Here is a tiny trained network, its code and every weight. The questions are about switching its units off for an input and a target symbol, where a switched-off unit gives its printed mean instead of its output.

import numpy as np


def w(rows, s, z=0):
    codes = np.array(rows[::2]) - 128.0
    scale = np.full(codes.shape[1], s)
    scale[-1] = z or s
    return codes * scale


def f(y):
    return np.maximum(y, 0)


def softmax(a):
    e = np.exp(a - a.max(-1, keepdims=True))
    return e / e.sum(-1, keepdims=True)


def log_softmax(a):
    a = a - a.max(-1, keepdims=True)
    return a - np.log(np.exp(a).sum(-1, keepdims=True))


def net(x, mask):
    ids = ['αβδζητω'.index(c) for c in x.split()]
    T = len(ids)
    res = E[ids] + P[:T]
    u = 0
    for l in range(3):
        r = res
        for j in range(3):
            rows = slice(2 * j, 2 * j + 2)
            q, k, v = (r @ M[l][rows].T for M in (Q, K, V))
            z = softmax(np.where(np.tri(T) > 0, q @ k.T / 2**0.5, -1e9)) @ v
            o = O[l][rows]
            res = res + np.where(mask[u + j], z, o[:, -1]) @ o[:, :-1]
        u += 3
        y = f(res @ A[l][:, :-1].T + A[l][:, -1])
        res = res + np.where(mask[u : u + 4], y, B[l][:, -1]) @ B[l][:, :-1]
        u += 4
    return log_softmax(res[-1] @ U[:, :-1].T + U[:, -1])


Q, K, V, O, A, B = {}, {}, {}, {}, {}, {}
E = w([
[183,165,115],'α',
[124,141,92],'β',
[194,169,153],'δ',
[155,140,121],'ζ',
[167,215,125],'η',
[9,233,19],'τ',
[158,214,92],'ω',
],0.013)
P = w([
[42,112,150],'0',
[114,125,66],'1',
[101,181,155],'2',
[93,7,149],'3',
[178,133,89],'4',
[126,163,209],'5',
[121,23,160],'6',
[206,136,79],'7',
[104,168,208],'8',
[114,48,142],'9',
[187,161,84],'10',
[88,161,204],'11',
[166,63,144],'12',
],0.016)
Q[0] = w([
[172,113,74],'L0H0',
[196,67,170],'L0H0',
[217,85,2],'L0H1',
[217,137,105],'L0H1',
[220,149,83],'L0H2',
[176,26,247],'L0H2',
],0.0074)
K[0] = w([
[31,129,255],'L0H0',
[97,152,217],'L0H0',
[205,3,179],'L0H1',
[222,96,135],'L0H1',
[64,109,225],'L0H2',
[184,101,123],'L0H2',
],0.0076)
V[0] = w([
[67,162,174],'L0H0',
[73,129,241],'L0H0',
[246,122,151],'L0H1',
[165,126,148],'L0H1',
[74,167,108],'L0H2',
[212,162,153],'L0H2',
],0.012)
O[0] = w([
[45,114,109,170],'L0H0',
[1,149,114,76],'L0H0',
[113,130,40,2],'L0H1',
[169,107,243,80],'L0H1',
[177,157,123,248],'L0H2',
[95,163,194,54],'L0H2',
],0.0071,0.0074)
A[0] = w([
[110,71,145,4],'L0N0',
[126,41,100,29],'L0N1',
[2,120,32,114],'L0N2',
[91,185,172,105],'L0N3',
],0.0063,0.002)
B[0] = w([
[254,175,101,140],'L0N0',
[207,151,222,153],'L0N1',
[62,164,89,252],'L0N2',
[88,206,220,220],'L0N3',
],0.0068,0.0025)
Q[1] = w([
[67,167,120],'L1H0',
[104,11,161],'L1H0',
[181,141,156],'L1H1',
[62,47,75],'L1H1',
[82,167,93],'L1H2',
[132,47,76],'L1H2',
],0.011)
K[1] = w([
[112,194,8],'L1H0',
[132,82,116],'L1H0',
[76,106,97],'L1H1',
[109,92,102],'L1H1',
[129,158,117],'L1H2',
[159,74,133],'L1H2',
],0.012)
V[1] = w([
[67,201,30],'L1H0',
[137,204,112],'L1H0',
[129,80,158],'L1H1',
[255,194,97],'L1H1',
[9,205,192],'L1H2',
[228,155,92],'L1H2',
],0.0098)
O[1] = w([
[248,106,153,216],'L1H0',
[159,97,122,202],'L1H0',
[90,112,50,74],'L1H1',
[255,79,223,164],'L1H1',
[107,12,133,250],'L1H2',
[140,181,147,101],'L1H2',
],0.0069,0.011)
A[1] = w([
[74,196,126,21],'L1N0',
[82,55,250,7],'L1N1',
[168,237,177,198],'L1N2',
[78,121,254,151],'L1N3',
],0.0088,0.002)
B[1] = w([
[180,9,133,130],'L1N0',
[133,119,117,254],'L1N1',
[140,95,96,224],'L1N2',
[222,147,131,221],'L1N3',
],0.011,0.0089)
Q[2] = w([
[2,84,119],'L2H0',
[132,165,103],'L2H0',
[155,5,179],'L2H1',
[178,170,134],'L2H1',
[121,58,167],'L2H2',
[75,15,108],'L2H2',
],0.0088)
K[2] = w([
[103,213,161],'L2H0',
[91,252,168],'L2H0',
[137,180,156],'L2H1',
[166,91,181],'L2H1',
[136,133,63],'L2H2',
[176,99,125],'L2H2',
],0.011)
V[2] = w([
[113,190,165],'L2H0',
[188,119,158],'L2H0',
[150,132,141],'L2H1',
[146,185,107],'L2H1',
[250,119,166],'L2H2',
[179,82,137],'L2H2',
],0.011)
O[2] = w([
[211,123,86,4],'L2H0',
[154,17,94,209],'L2H0',
[114,154,111,183],'L2H1',
[159,58,99,103],'L2H1',
[72,2,144,160],'L2H2',
[142,75,50,188],'L2H2',
],0.0071,0.015)
A[2] = w([
[135,208,88,89],'L2N0',
[32,30,96,174],'L2N1',
[100,179,209,2],'L2N2',
[254,21,240,192],'L2N3',
],0.0072,0.004)
B[2] = w([
[126,5,134,146],'L2N0',
[109,194,140,193],'L2N1',
[138,95,225,135],'L2N2',
[77,150,86,254],'L2N3',
],0.011,0.031)
U = w([
[176,220,18,11],'α',
[152,122,171,47],'β',
[74,249,116,237],'δ',
[142,126,178,33],'ζ',
[128,105,117,254],'η',
[99,111,96,9],'τ',
[165,126,55,145],'ω',
],0.012,0.0065)

Each question gives the input, a string of symbols that net reads in full, and the target symbol t.
The units are the heads (2 rows each of Q, K, V and O) and the neurons (one row each of A and B). Each row of codes is followed by its name. A weight is (code - 128) times the scale printed after its matrix; where a second scale follows, it is the last column's (O, A, B and U).
mask holds one flag per unit, layer by layer, with each layer's heads first. A switched-off unit (its flag False) gives its mean, the last column of its rows in O or B, instead of its output. The means were averaged over made-up inputs and are rounded, as every weight is.
A unit's drop is (log p(t) with every unit on - log p(t) with that unit switched off) / (log p(t) with every unit on - log p(t) with every unit switched off).
top k neurons: the k neurons with the biggest drops, biggest first
top k neurons in layer l: the k neurons of layer l with the biggest drops, biggest first
heads that matter: for each layer, one digit per head in row order, 1 if its drop is at least 0.15 and else 0, layers parted by /
input τ τ η ω ω η, target τ: heads that matter -> 100 / 001 / 001
input ω α η, target ω: heads that matter -> 001 / 011 / 100
input ω η τ τ ω ω δ ζ α, target ω: heads that matter -> 101 / 011 / 100
input α δ τ τ τ ω τ ω ω, target α: heads that matter -> 101 / 010 / 001
input β δ η δ η τ δ τ ω, target β: heads that matter -> 100 / 011 / 101
input η η τ, target η: heads that matter -> 000 / 101 / 000
input τ ω δ η, target δ: heads that matter -> 100 / 001 / 000
input ω τ δ, target ω: top 2 neurons in layer 2 -> [L2N1 L2N3]
input β η α δ τ ζ α β τ ω, target δ: top 2 neurons -> [L2N0 L1N3]
input η ζ η α α δ ω τ ζ β η τ, target η: top 2 neurons -> [L0N3 L0N2]
input τ τ ω β τ ω δ δ α, target τ: heads that matter -> 100 / 001 / 001
input ζ τ η τ τ δ, target ζ: heads that matter -> 101 / 011 / 101
input τ τ τ τ ω ζ, target τ: heads that matter -> 100 / 101 / 001
input ζ β ζ ζ α ζ, target ζ: top 3 neurons -> [L2N3 L2N2 L2N1]
input ζ α ω τ δ τ, target ζ: heads that matter -> 100 / 011 / 101
input ζ δ ω τ ω β, target ζ: top 3 neurons -> [L2N1 L2N2 L1N3]
input ζ τ δ ω η τ η η η, target ζ: top 3 neurons -> [L2N0 L2N2 L1N3]
input ζ δ η α ω τ τ ζ ζ, target ζ: top 2 neurons -> [L2N2 L2N0]
input ω η τ, target ω: top 2 neurons -> [L2N1 L1N2]
input α ω ζ β δ ω, target α: heads that matter -> 100 / 010 / 001
input β α α β ω α δ, target δ: heads that matter -> 100 / 000 / 000
input β τ η τ ω τ, target β: heads that matter -> 110 / 011 / 101
input η ζ η, target η: heads that matter -> 100 / 101 / 000
input ω β τ δ, target δ: top 2 neurons -> [L2N0 L2N1]
input δ τ τ ω, target δ: top 2 neurons -> [L2N1 L2N0]
input ω β τ η ζ ω, target ω: top 2 neurons -> [L1N2 L1N3]
input ω ζ ζ ω τ η, target ω: top 3 neurons -> [L1N3 L2N1 L1N2]
input β τ η τ τ τ α ζ η, target β: top 3 neurons in layer 2 -> [L2N0 L2N2 L2N1]
input ζ τ β η α δ ω α ω η ζ ω, target ζ: top neuron -> [L2N0]
